Below are the code and all the weights of a small trained network. Each question names an input and a class and asks about switching units off, where a switched-off unit gives its printed mean instead of its output.

import numpy as np


def w(rows, s, z=0):
    codes = np.array(rows[::2]) - 128.0
    scale = np.full(codes.shape[1], s)
    scale[-1] = z or s
    return codes * scale


def f(y):
    return np.maximum(y, 0)


def log_softmax(a):
    a = a - a.max(-1, keepdims=True)
    return a - np.log(np.exp(a).sum(-1, keepdims=True))


def net(x, mask):
    res = np.array(x, float).reshape(1, 4) / 4 @ E
    y = f(res @ A[0][:, :-1].T + A[0][:, -1])
    res = res + np.where(mask, y, B[0][:, -1]) @ B[0][:, :-1]
    return log_softmax(res[-1] @ U[:, :-1].T + U[:, -1])


A, B = {}, {}
E = w([
[254,191,63,24,124,117],'x0',
[124,243,219,100,196,182],'x1',
[104,42,105,76,242,105],'x2',
[172,4,207,84,89,210],'x3',
],0.0089)
A[0] = w([
[58,96,129,225,156,191,202],'n0',
[113,185,88,170,175,75,83],'n1',
[123,183,107,190,151,73,84],'n2',
[135,73,101,110,238,117,93],'n3',
[248,141,63,41,127,150,108],'n4',
[116,78,167,141,113,188,129],'n5',
[136,157,143,148,41,174,47],'n6',
[111,186,177,86,175,158,51],'n7',
[131,54,121,82,255,79,41],'n8',
[214,163,62,43,144,145,103],'n9',
[85,64,76,159,78,75,84],'n10',
[142,65,70,132,80,80,95],'n11',
[118,151,207,151,168,133,135],'n12',
[82,197,81,142,119,49,47],'n13',
[162,77,163,116,113,206,36],'n14',
[129,179,186,114,197,191,81],'n15',
[193,79,163,85,91,241,2],'n16',
[91,96,108,101,202,116,49],'n17',
[167,167,126,218,33,141,194],'n18',
],0.011,0.0035)
B[0] = w([
[36,157,97,161,136,152,231],'n0',
[162,46,196,134,187,86,197],'n1',
[148,91,172,151,154,120,191],'n2',
[156,255,171,113,115,150,201],'n3',
[56,120,139,190,103,174,247],'n4',
[120,120,170,157,163,117,193],'n5',
[154,195,176,105,124,137,181],'n6',
[131,62,89,87,47,93,188],'n7',
[160,203,188,126,98,130,218],'n8',
[52,94,116,171,118,152,232],'n9',
[103,107,73,80,90,122,209],'n10',
[144,77,104,46,91,104,203],'n11',
[96,77,64,87,70,150,182],'n12',
[147,89,189,127,155,73,201],'n13',
[158,87,163,133,179,56,190],'n14',
[141,72,60,70,75,103,200],'n15',
[154,81,209,162,165,70,212],'n16',
[118,171,183,119,105,135,177],'n17',
[160,183,204,79,118,202,224],'n18',
],0.01,0.013)
U = w([
[162,73,165,161,210,66,112],'0',
[128,83,55,20,34,119,112],'1',
[160,255,167,102,92,172,114],'2',
[24,118,97,250,106,182,104],'3',
[133,128,100,119,158,183,249],'4',
[188,156,33,177,170,141,94],'5',
[201,164,40,179,171,155,92],'6',
],0.013,0.018)

Each question gives the input, the list of numbers given to net, and the class t.
The units are the neurons (one row each of A and B). Each row of codes is followed by its name. A weight is (code - 128) times the scale printed after its matrix; where a second scale follows, it is the last column's (A, B and U).
mask holds one flag per neuron, in row order. A switched-off neuron (its flag False) gives its mean, the last column of its row in B, instead of its output. The means were averaged over made-up inputs and are rounded, as every weight is.
A unit's drop is (log p(t) with every unit on - log p(t) with that unit switched off) / (log p(t) with every unit on - log p(t) with every unit switched off).
The circuit of an input: a set's keep is (log p(t) with only the set's units on - log p(t) with every unit switched off) / (log p(t) with every unit on - log p(t) with every unit switched off). Starting from the 12 units with the biggest drops (on a tie, the unit counted first), units are removed one at a time, each time the one whose removal leaves the highest keep (on an exact tie, the one counted first), for as long as the keep stays at least 0.8.
units of the circuit, in order: the units of the circuit, biggest drop first
unit that matters most: the unit with the biggest drop
k most important neurons: the k neurons with the biggest drops, biggest first
drop when u is switched off: that unit's drop, to one decimal
input [8,6,-5,-2], class 3: units of the circuit, in order : n4, n9
input [-5,-4,-6,4], class 2: units of the circuit, in order : n18
input [-6,-3,7,-4], class 2: units of the circuit, in order : n3, n8
input [5,2,3,-5], class 0: 4 most important neurons : n1, n0, n13, n12
input [-3,-2,-1,-1], class 4: units of the circuit, in order : n4, n7
input [3,-1,8,6], class 2: 2 most important neurons : n3, n8
input [-1,-8,8,-7], class 1: 2 most important neurons : n10, n11
input [5,4,6,-3], class 2: 3 most important neurons : n3, n8, n0
input [0,3,6,-5], class 2: 2 most important neurons : n3, n8
input [1,-7,2,7], class 0: 2 most important neurons : n16, n14
input [8,-5,7,-5], class 3: 4 most important neurons : n9, n4, n18, n6
input [6,-8,5,-8], class 0: 4 most important neurons : n1, n13, n15, n2
input [-6,7,-7,2], class 1: 2 most important neurons : n12, n15
input [-1,8,-7,-8], class 0: units of the circuit, in order : n1
input [3,-6,5,-6], class 0: 3 most important neurons : n1, n13, n15
input [0,8,7,4], class 1: 3 most important neurons : n15, n7, n12
input [-4,-7,4,2], class 1: 2 most important neurons : n11, n10
input [4,2,-3,3], class 3: drop when n4 is switched off : 0.4
input [1,-1,7,4], class 2: drop when n2 is switched off : 0.0
input [1,-4,-8,0], class 2: unit that matters most : n18
input [2,4,3,7], class 0: drop when n16 is switched off : 0.2
